Here is a tiny trained network, its code and every weight. The questions are about switching its units off for an input and a class, where a switched-off unit gives its printed mean instead of its output.

import numpy as np


def w(rows, s, z=0):
    codes = np.array(rows[::2]) - 128.0
    scale = np.full(codes.shape[1], s)
    scale[-1] = z or s
    return codes * scale


def norm(h):
    return h / np.sqrt((h * h).mean(-1, keepdims=True) + 1e-5)


def f(y):
    return np.maximum(y, 0)


def log_softmax(a):
    a = a - a.max(-1, keepdims=True)
    return a - np.log(np.exp(a).sum(-1, keepdims=True))


def net(x, mask):
    res = np.array(x, float).reshape(1, 3) / 4 @ E
    u = 0
    for l in range(4):
        y = f(norm(res) @ A[l][:, :-1].T + A[l][:, -1])
        res = res + np.where(mask[u : u + 3], y, B[l][:, -1]) @ B[l][:, :-1]
        u += 3
    return log_softmax(norm(res)[-1] @ U[:, :-1].T + U[:, -1])


A, B = {}, {}
E = w([
[154,141,186,116,129,73,108,135,92,41,253],'x0',
[85,135,114,89,138,83,166,41,56,162,135],'x1',
[226,126,205,93,235,113,124,130,130,198,103],'x2',
],0.0049)
A[0] = w([
[87,175,3,227,77,99,218,82,150,70,162,58],'0.n1',
[116,182,175,31,96,71,242,28,19,168,130,81],'0.n2',
[223,106,131,202,142,179,151,233,118,63,121,3],'0.n3',
],0.0023,0.0013)
B[0] = w([
[121,83,211,82,182,169,169,201,107,95,111,251],'0.n1',
[150,58,124,174,201,144,158,79,89,135,186,252],'0.n2',
[109,124,84,240,205,81,214,116,2,165,172,198],'0.n3',
],0.0075,0.0022)
A[1] = w([
[157,161,103,195,146,137,66,210,235,110,158,5],'1.n1',
[207,118,192,95,196,84,175,97,145,149,87,82],'1.n2',
[134,204,142,74,107,2,32,93,117,65,187,36],'1.n3',
],0.0055,0.0018)
B[1] = w([
[67,84,73,113,235,127,254,39,20,177,210,187],'1.n1',
[85,176,117,64,86,81,141,198,122,40,168,254],'1.n2',
[95,134,157,199,219,240,73,139,233,65,125,187],'1.n3',
],0.0063,0.0051)
A[2] = w([
[98,158,164,169,162,120,167,122,135,76,170,246],'2.n1',
[151,89,124,168,135,126,122,136,88,169,144,157],'2.n2',
[79,121,101,193,2,160,136,61,111,59,152,148],'2.n3',
],0.006,0.0012)
B[2] = w([
[147,81,113,146,46,183,145,105,174,230,47,254],'2.n1',
[121,123,133,29,103,200,79,41,2,112,121,156],'2.n2',
[154,215,165,69,202,26,179,222,102,137,135,197],'2.n3',
],0.0067,0.0068)
A[3] = w([
[116,98,97,38,13,186,134,179,125,140,113,222],'3.n1',
[83,188,70,90,116,129,115,90,153,159,3,13],'3.n2',
[215,202,231,107,152,36,121,168,123,217,111,4],'3.n3',
],0.005,0.0014)
B[3] = w([
[187,157,136,71,68,70,23,100,138,86,123,254],'3.n1',
[151,86,234,234,134,231,133,96,241,98,209,209],'3.n2',
[11,158,121,134,72,140,149,253,111,87,64,224],'3.n3',
],0.0078,0.0038)
U = w([
[82,157,142,69,90,116,162,221,117,86,101,152],'0',
[109,91,87,137,165,160,191,75,36,158,141,235],'1',
[118,108,191,196,146,210,118,120,201,109,146,196],'2',
[190,133,139,119,48,145,4,62,120,107,111,113],'3',
[170,162,78,193,144,58,106,116,155,135,124,1],'4',
[123,148,66,180,137,118,45,119,130,166,123,16],'5',
],0.011,0.0028)

Each question gives the input, the list of numbers given to net, and the class t.
The units are the neurons (one row each of A and B). Each row of codes is followed by its name. A weight is (code - 128) times the scale printed after its matrix; where a second scale follows, it is the last column's (A, B and U).
mask holds one flag per neuron, layer by layer. A switched-off neuron (its flag False) gives its mean, the last column of its row in B, instead of its output. The means were averaged over made-up inputs and are rounded, as every weight is.
A unit's drop is (log p(t) with every unit on - log p(t) with that unit switched off) / (log p(t) with every unit on - log p(t) with every unit switched off).
The circuit of an input: a set's keep is (log p(t) with only the set's units on - log p(t) with every unit switched off) / (log p(t) with every unit on - log p(t) with every unit switched off). Starting from all 12 units, units are removed one at a time, each time the one whose removal leaves the highest keep (on an exact tie, the one counted first), for as long as the keep stays at least 0.8.
units of the circuit, in order: the units of the circuit, biggest drop first
most important unit: the unit with the biggest drop
k most important neurons: the k neurons with the biggest drops, biggest first
top k neurons in layer l: the k neurons of layer l with the biggest drops, biggest first
drop of u: that unit's drop, to one decimal
input [3,7,8], class 0: most important unit -> 1.n2
input [-5,-6,5], class 1: 4 most important neurons -> [1.n1 2.n3 0.n1 2.n1]
input [-1,6,6], class 0: 2 most important neurons -> [1.n2 1.n1]
input [-6,4,-5], class 2: 2 most important neurons -> [3.n2 1.n2]
input [-1,-5,4], class 1: 4 most important neurons -> [1.n1 0.n1 2.n3 3.n3]
input [2,-6,5], class 1: units of the circuit, in order -> [1.n1 0.n1]
input [4,3,-1], class 2: 2 most important neurons -> [1.n3 0.n3]
input [-5,1,-2], class 2: 3 most important neurons -> [3.n2 1.n2 2.n1]
input [-5,4,1], class 2: 2 most important neurons -> [3.n2 1.n1]
input [-3,-2,-1], class 3: 4 most important neurons -> [2.n2 2.n3 1.n3 3.n1]
input [-8,-8,4], class 1: 3 most important neurons -> [1.n1 2.n1 0.n3]
input [-1,-6,6], class 0: 3 most important neurons -> [1.n2 1.n3 3.n3]
input [8,7,-5], class 2: top 2 neurons in layer 1 -> [1.n3 1.n1]
input [7,6,-6], class 2: top neuron in layer 3 -> [3.n3]
input [2,-7,-6], class 1: top 2 neurons in layer 1 -> [1.n1 1.n2]
input [3,-7,4], class 1: drop of 1.n1 -> 0.8
input [-3,4,8], class 0: drop of 1.n2 -> 0.2
input [-8,4,1], class 2: drop of 3.n2 -> 1.1
input [4,1,-2], class 2: top 2 neurons in layer 1 -> [1.n3 1.n2]
input [6,-4,-2], class 2: top neuron in layer 0 -> [0.n2]
